[[125 125 154 125]
 [128 125 158 124]
 [125 126 103 132]]
=>
[[125 154]
 [125 158]]

[[129 131 142 140]
 [135 130 133 150]]
=>
[[131 142]
 [130 133]]

[[118 140 136]
 [146 154 121]
 [117 131 140]]
=>
[[140 136]
 [154 121]]

[[135 107 117]
 [136 131 134]
 [128 131 137]
 [124 117 126]
 [119 116 131]]
=>
[[107 117]
 [131 134]]

[[125 120 127]
 [113 129 137]
 [130 115 129]
 [130 118 126]
 [106 132 145]]
=>
[[120 127]
 [129 137]]

[[117 131 148 117 115]
 [114 142  99 116 100]
 [157 114 102 152 111]]
=>
[[131 148]
 [142  99]]

[[151 131 104]
 [137 127 125]]
=>
[[131 104]
 [127 125]]

[[113 111 100]
 [124 124 121]]
=>
[[111 100]
 [124 121]]
---
[[131 145 151]
 [110 110 104]
 [133 148 154]]
=>
[[133 148 154]
 [131 145 151]
 [110 110 104]]

[[145 127 113 117 134]
 [111 145 104 135 104]
 [155 149 110 146 154]
 [136 114 115 143 155]
 [132 109 102 139 137]
 [130 122 147 151 117]
 [146 126 123 120 125]]
=>
[[155 149 110 146 154]
 [146 126 123 120 125]
 [145 127 113 117 134]
 [136 114 115 143 155]
 [132 109 102 139 137]
 [130 122 147 151 117]
 [111 145 104 135 104]]

[[114 131 110 125 156]
 [110 135 120 121 136]
 [155 118 128 110 155]
 [109 153 124 114 113]]
=>
[[155 118 128 110 155]
 [114 131 110 125 156]
 [110 135 120 121 136]
 [109 153 124 114 113]]

[[128 128]
 [132 123]
 [111 123]
 [117 101]
 [122 129]
 [125 129]
 [136 116]
 [133 117]
 [123 129]
 [130 126]
 [112 123]]
=>
[[136 116]
 [133 117]
 [132 123]
 [130 126]
 [128 128]
 [125 129]
 [123 129]
 [122 129]
 [117 101]
 [112 123]
 [111 123]]

[[119 105 126 123 141 127 126]
 [123 151 121 121 124 129 138]
 [130 131 124 132 125 123 118]
 [133 124 127 130 152 131 119]]
=>
[[133 124 127 130 152 131 119]
 [130 131 124 132 125 123 118]
 [123 151 121 121 124 129 138]
 [119 105 126 123 141 127 126]]

[[107 135 102 123 109 136 124 150 129 146]
 [120 123 133 122 118 149 120 144 113 114]
 [145 122 124 126 152 118 147 138 154 124]
 [117 146 114 149 124 129 116 123 116 126]
 [112 145 136 139 131 115 140 107 117 136]
 [137 132 141 128 119 154 105 109 128 109]
 [114 129 125 120 146 117 112 131 154 122]
 [109 125 139 117 142 136 124 108 104 125]
 [125 121 123 103 143 110 107 153 125 151]]
=>
[[145 122 124 126 152 118 147 138 154 124]
 [137 132 141 128 119 154 105 109 128 109]
 [125 121 123 103 143 110 107 153 125 151]
 [120 123 133 122 118 149 120 144 113 114]
 [117 146 114 149 124 129 116 123 116 126]
 [114 129 125 120 146 117 112 131 154 122]
 [112 145 136 139 131 115 140 107 117 136]
 [109 125 139 117 142 136 124 108 104 125]
 [107 135 102 123 109 136 124 150 129 146]]

[[111 139 141 110 112]
 [144 134 132 143 144]
 [137 135 136 140 136]
 [154 136 129 153 152]
 [123 143 140 127 123]]
=>
[[154 136 129 153 152]
 [144 134 132 143 144]
 [137 135 136 140 136]
 [123 143 140 127 123]
 [111 139 141 110 112]]
---
[[116 151 112 101 133]
 [135 148 122 123 132]
 [121 154 112 106 134]
 [136 108 137 151 140]
 [125 111 141 149 139]]
=>
[116 148 112 151 139]

[[118 150]
 [125 144]
 [118 109]
 [126 145]]
=>
[118 144]

[[111 147]
 [125 158]
 [122 154]]
=>
[111 158]

[[130 122 122 101 126]
 [132 122 120 101 135]
 [125 141 139 101 127]]
=>
[130 122 139]

[[129 145 150 117 129]
 [117 131 148 146 133]
 [131 140 156 116 115]
 [120 131 123 149 149]
 [123 127 126 143 132]]
=>
[129 131 156 149 132]

[[128 116 143 105 134]
 [128 116 143 105 134]]
=>
[128 116]
